Here is a tiny trained network, its code and every weight. The questions are about switching its units off for an input and a class, where a switched-off unit gives its printed mean instead of its output.

import numpy as np


def w(rows, s, z=0):
    codes = np.array(rows[::2]) - 128.0
    scale = np.full(codes.shape[1], s)
    scale[-1] = z or s
    return codes * scale


def f(y):
    return np.maximum(y, 0)


def log_softmax(a):
    a = a - a.max(-1, keepdims=True)
    return a - np.log(np.exp(a).sum(-1, keepdims=True))


def net(x, mask):
    res = np.array(x, float).reshape(1, 5) / 4 @ E
    y = f(res @ A[0][:, :-1].T + A[0][:, -1])
    res = res + np.where(mask, y, B[0][:, -1]) @ B[0][:, :-1]
    return log_softmax(res[-1] @ U[:, :-1].T + U[:, -1])


A, B = {}, {}
E = w([
[128,127,128,130],'x0',
[245,154,97,115],'x1',
[77,196,81,147],'x2',
[127,128,127,129],'x3',
[141,97,98,192],'x4',
],0.012)
A[0] = w([
[178,44,239,110,104],'neuron 0',
[59,57,127,187,150],'neuron 1',
[82,52,188,116,57],'neuron 2',
[91,171,171,38,172],'neuron 3',
[67,148,184,152,4],'neuron 4',
[111,73,49,209,65],'neuron 5',
[241,121,51,93,3],'neuron 6',
[165,111,102,212,228],'neuron 7',
[60,252,65,147,41],'neuron 8',
],0.011,0.0056)
B[0] = w([
[147,150,100,254,254],'neuron 0',
[107,149,140,51,244],'neuron 1',
[117,88,3,134,205],'neuron 2',
[204,17,200,99,241],'neuron 3',
[120,70,56,117,170],'neuron 4',
[242,41,165,96,199],'neuron 5',
[20,80,22,68,246],'neuron 6',
[164,149,226,48,251],'neuron 7',
[218,63,92,205,254],'neuron 8',
],0.0078,0.0069)
U = w([
[68,118,31,75,69],'0',
[123,144,152,125,254],'1',
[162,131,85,253,40],'2',
[114,146,162,103,232],'3',
[173,109,210,64,24],'4',
[72,209,208,125,123],'5',
],0.014,0.011)

Each question gives the input, the list of numbers given to net, and the class t.
The units are the neurons (one row each of A and B). Each row of codes is followed by its name. A weight is (code - 128) times the scale printed after its matrix; where a second scale follows, it is the last column's (A, B and U).
mask holds one flag per neuron, in row order. A switched-off neuron (its flag False) gives its mean, the last column of its row in B, instead of its output. The means were averaged over made-up inputs and are rounded, as every weight is.
A unit's drop is (log p(t) with every unit on - log p(t) with that unit switched off) / (log p(t) with every unit on - log p(t) with every unit switched off).
The circuit of an input: a set's keep is (log p(t) with only the set's units on - log p(t) with every unit switched off) / (log p(t) with every unit on - log p(t) with every unit switched off). Starting from all 9 units, units are removed one at a time, each time the one whose removal leaves the highest keep (on an exact tie, the one counted first), for as long as the keep stays at least 0.8.
circuit, biggest first: the units of the circuit, biggest drop first
most important unit: the unit with the biggest drop
top k neurons: the k neurons with the biggest drops, biggest first
drop when u is switched off: that unit's drop, to one decimal
input [-5,5,4,7,5], class 1: most important unit : neuron 7
input [-2,-3,-5,-1,-4], class 2: circuit, biggest first : (neuron 0; neuron 7)
input [-1,2,4,-3,6], class 4: top 3 neurons : (neuron 7; neuron 5; neuron 0)
input [6,1,7,8,8], class 1: top 3 neurons : (neuron 7; neuron 0; neuron 3)
input [-1,-2,7,5,-8], class 4: top 2 neurons : (neuron 3; neuron 0)
input [3,2,-6,7,-6], class 1: top 4 neurons : (neuron 0; neuron 8; neuron 7; neuron 5)
input [6,1,6,5,8], class 4: circuit, biggest first : (neuron 7; neuron 5)
input [-2,6,6,5,5], class 0: top 2 neurons : (neuron 6; neuron 0)
input [5,0,3,-6,7], class 4: top 2 neurons : (neuron 5; neuron 7)
input [-7,3,-7,0,4], class 2: top 2 neurons : (neuron 0; neuron 1)
input [-1,-7,7,-3,8], class 4: top 2 neurons : (neuron 5; neuron 1)
input [3,6,-6,0,-5], class 0: top 2 neurons : (neuron 6; neuron 8)
input [4,-4,5,1,-8], class 4: top 2 neurons : (neuron 3; neuron 0)
input [5,-8,-1,-3,-1], class 0: most important unit : neuron 2
input [4,-8,-3,0,-3], class 0: top 2 neurons : (neuron 2; neuron 4)
input [-3,-4,7,8,8], class 1: top 3 neurons : (neuron 1; neuron 7; neuron 0)
input [2,3,2,-6,8], class 4: top 2 neurons : (neuron 7; neuron 5)
input [7,3,-8,-7,-8], class 2: top 2 neurons : (neuron 0; neuron 7)
input [-4,5,4,5,7], class 4: top 2 neurons : (neuron 7; neuron 5)
input [4,-5,8,5,-5], class 2: circuit, biggest first : (neuron 8)
input [-5,-1,6,-2,-4], class 2: drop when neuron 7 is switched off : 0.3
input [-2,-8,-7,5,1], class 0: drop when neuron 1 is switched off : 0.5
input [-6,-4,6,5,7], class 4: drop when neuron 7 is switched off : 0.2
input [3,3,-5,0,-3], class 2: drop when neuron 0 is switched off : 0.8
